Below are the code and all the weights of a small trained network. Each question names an input and a class and asks about switching units off, where a switched-off unit gives its printed mean instead of its output.

import numpy as np


def w(rows, s, z=0):
    codes = np.array(rows[::2]) - 128.0
    scale = np.full(codes.shape[1], s)
    scale[-1] = z or s
    return codes * scale


def f(y):
    return y / 2 * (1 + np.tanh(0.7978845608 * (y + 0.044715 * y**3)))


def log_softmax(a):
    a = a - a.max(-1, keepdims=True)
    return a - np.log(np.exp(a).sum(-1, keepdims=True))


def net(x, mask):
    res = np.array(x, float).reshape(1, 6) / 4 @ E
    y = f(res @ A[0][:, :-1].T + A[0][:, -1])
    res = res + np.where(mask, y, B[0][:, -1]) @ B[0][:, :-1]
    return log_softmax(res[-1] @ U[:, :-1].T + U[:, -1])


A, B = {}, {}
E = w([
[132,132,122,120,121,132,129,136,121],'x0',
[90,196,143,167,100,142,174,184,223],'x1',
[143,144,144,7,147,75,118,122,217],'x2',
[98,74,77,144,32,112,57,124,185],'x3',
[145,222,153,144,80,96,86,76,103],'x4',
[53,110,204,108,119,100,90,184,72],'x5',
],0.013)
A[0] = w([
[167,182,171,63,204,89,194,132,105,40],'n0',
[49,136,226,95,126,74,71,216,77,37],'n1',
[129,135,153,29,135,64,123,147,182,44],'n2',
[119,111,105,124,135,138,139,165,130,40],'n3',
[217,150,47,146,138,176,169,40,179,33],'n4',
[59,135,194,126,108,131,140,167,132,92],'n5',
[137,86,98,201,146,107,136,145,74,57],'n6',
[202,143,82,125,133,147,145,88,146,30],'n7',
[154,93,145,100,144,126,98,92,63,51],'n8',
[136,122,101,124,103,116,125,146,123,36],'n9',
[132,135,142,122,142,116,163,128,114,2],'n10',
[110,193,149,194,106,146,167,203,178,17],'n11',
[132,103,109,149,66,68,84,126,148,67],'n12',
[97,145,125,239,98,180,131,158,52,59],'n13',
[95,126,187,104,132,149,105,140,111,47],'n14',
[144,142,156,20,158,40,104,107,189,26],'n15',
[159,254,162,156,85,49,93,80,76,51],'n16',
[114,34,117,150,169,185,156,187,133,59],'n17',
[109,108,105,115,78,118,86,105,163,21],'n18',
[186,44,129,83,148,93,85,53,79,51],'n19',
[92,73,71,153,38,118,45,126,165,64],'n20',
[157,197,161,125,106,106,79,88,129,28],'n21',
[101,121,127,67,137,155,130,116,159,46],'n22',
[160,203,196,144,212,186,197,136,49,47],'n23',
[152,93,102,137,151,144,83,89,58,69],'n24',
[85,81,185,106,114,95,96,140,71,47],'n25',
[115,50,104,99,161,135,187,180,149,51],'n26',
[98,186,163,172,98,148,176,187,214,48],'n27',
[102,94,138,243,123,176,142,110,83,35],'n28',
[126,192,154,167,76,124,98,63,99,65],'n29',
],0.013,0.0079)
B[0] = w([
[76,73,179,157,59,180,116,110,140,201],'n0',
[170,85,48,222,177,82,155,120,133,222],'n1',
[204,171,140,109,67,130,114,127,116,202],'n2',
[119,128,141,129,149,122,106,140,121,133],'n3',
[166,83,67,233,158,34,147,133,118,236],'n4',
[121,137,62,169,132,98,146,98,134,179],'n5',
[178,152,127,98,100,123,115,143,121,180],'n6',
[135,102,79,197,136,76,148,140,133,178],'n7',
[82,160,90,72,137,117,161,93,130,178],'n8',
[123,122,140,138,132,136,138,138,136,127],'n9',
[115,128,134,144,126,147,120,129,120,130],'n10',
[75,190,85,80,134,101,149,71,102,203],'n11',
[82,97,180,154,101,167,138,139,122,191],'n12',
[253,178,155,98,77,154,127,104,160,233],'n13',
[139,111,102,160,129,80,153,150,156,151],'n14',
[236,174,150,99,52,165,98,131,140,221],'n15',
[117,95,145,74,215,134,88,213,131,218],'n16',
[118,104,163,84,220,114,57,203,120,194],'n17',
[101,106,180,161,92,170,128,138,107,175],'n18',
[49,228,80,77,150,129,206,88,126,222],'n19',
[54,56,213,162,83,176,140,97,123,250],'n20',
[133,108,148,107,202,135,92,160,112,169],'n21',
[169,129,135,109,120,137,102,131,95,150],'n22',
[50,62,210,175,46,174,121,107,130,230],'n23',
[83,201,93,94,119,122,162,92,158,192],'n24',
[140,121,77,204,144,65,164,111,140,184],'n25',
[126,99,158,77,214,152,52,189,113,183],'n26',
[62,198,69,68,163,113,194,79,100,217],'n27',
[213,152,140,102,49,140,102,132,152,212],'n28',
[131,90,135,76,204,140,76,186,125,189],'n29',
],0.011,0.018)
U = w([
[234,181,147,115,63,161,123,124,132,254],'0',
[30,71,196,189,67,186,137,109,127,95],'1',
[43,227,85,91,153,129,183,87,122,115],'2',
[161,101,70,255,166,77,154,129,126,61],'3',
[118,101,159,78,237,152,72,206,121,83],'4',
],0.0097,0.0046)

Each question gives the input, the list of numbers given to net, and the class t.
The units are the neurons (one row each of A and B). Each row of codes is followed by its name. A weight is (code - 128) times the scale printed after its matrix; where a second scale follows, it is the last column's (A, B and U).
mask holds one flag per neuron, in row order. A switched-off neuron (its flag False) gives its mean, the last column of its row in B, instead of its output. The means were averaged over made-up inputs and are rounded, as every weight is.
A unit's drop is (log p(t) with every unit on - log p(t) with that unit switched off) / (log p(t) with every unit on - log p(t) with every unit switched off).
The circuit of an input: a set's keep is (log p(t) with only the set's units on - log p(t) with every unit switched off) / (log p(t) with every unit on - log p(t) with every unit switched off). Starting from the 12 units with the biggest drops (on a tie, the unit counted first), units are removed one at a time, each time the one whose removal leaves the highest keep (on an exact tie, the one counted first), for as long as the keep stays at least 0.8.
circuit, biggest first: the units of the circuit, biggest drop first
top k neurons: the k neurons with the biggest drops, biggest first
drop of u: that unit's drop, to one decimal
input [7,1,5,0,6,-6], class 3: circuit, biggest first	(n4)
input [-2,8,-6,0,-5,-3], class 2: top 2 neurons	(n27 n11)
input [5,-4,-5,-6,-8,-6], class 4: top 3 neurons	(n17 n26 n20)
input [-3,2,6,5,7,2], class 4: top 4 neurons	(n16 n21 n13 n29)
input [0,-1,-5,2,-2,5], class 0: top 2 neurons	(n13 n4)
input [-4,-4,-4,-6,3,7], class 3: top 4 neurons	(n1 n25 n20 n14)
input [-1,-3,-3,7,-7,-6], class 1: top 2 neurons	(n20 n16)
input [7,-8,1,7,6,-2], class 2: top 4 neurons	(n19 n23 n24 n8)
input [-7,8,7,6,3,-7], class 2: top 4 neurons	(n27 n11 n13 n28)
input [-6,5,6,-7,8,-8], class 3: top 2 neurons	(n4 n7)
input [7,8,7,2,-5,8], class 2: top 4 neurons	(n27 n4 n11 n13)
input [-6,-7,6,-6,7,8], class 3: top 4 neurons	(n1 n25 n27 n14)
input [-2,1,-5,5,6,-6], class 3: top 2 neurons	(n4 n23)
input [-3,-7,4,0,2,-3], class 2: circuit, biggest first	(n19)
input [4,-5,-6,1,-6,0], class 0: top 3 neurons	(n28 n13 n16)
input [-3,2,-5,4,-6,7], class 3: top 2 neurons	(n1 n25)
input [-1,-6,-5,-2,8,-6], class 4: top 2 neurons	(n16 n29)
input [5,-2,2,4,7,-6], class 4: drop of n29	0.3
input [-4,8,-6,-6,-4,-2], class 2: drop of n11	3.7
input [-5,-2,0,2,7,5], class 4: circuit, biggest first	(n16)
input [-5,0,-8,5,5,4], class 0: drop of n13	0.6
input [-3,1,-4,-5,-4,8], class 3: drop of n1	0.5
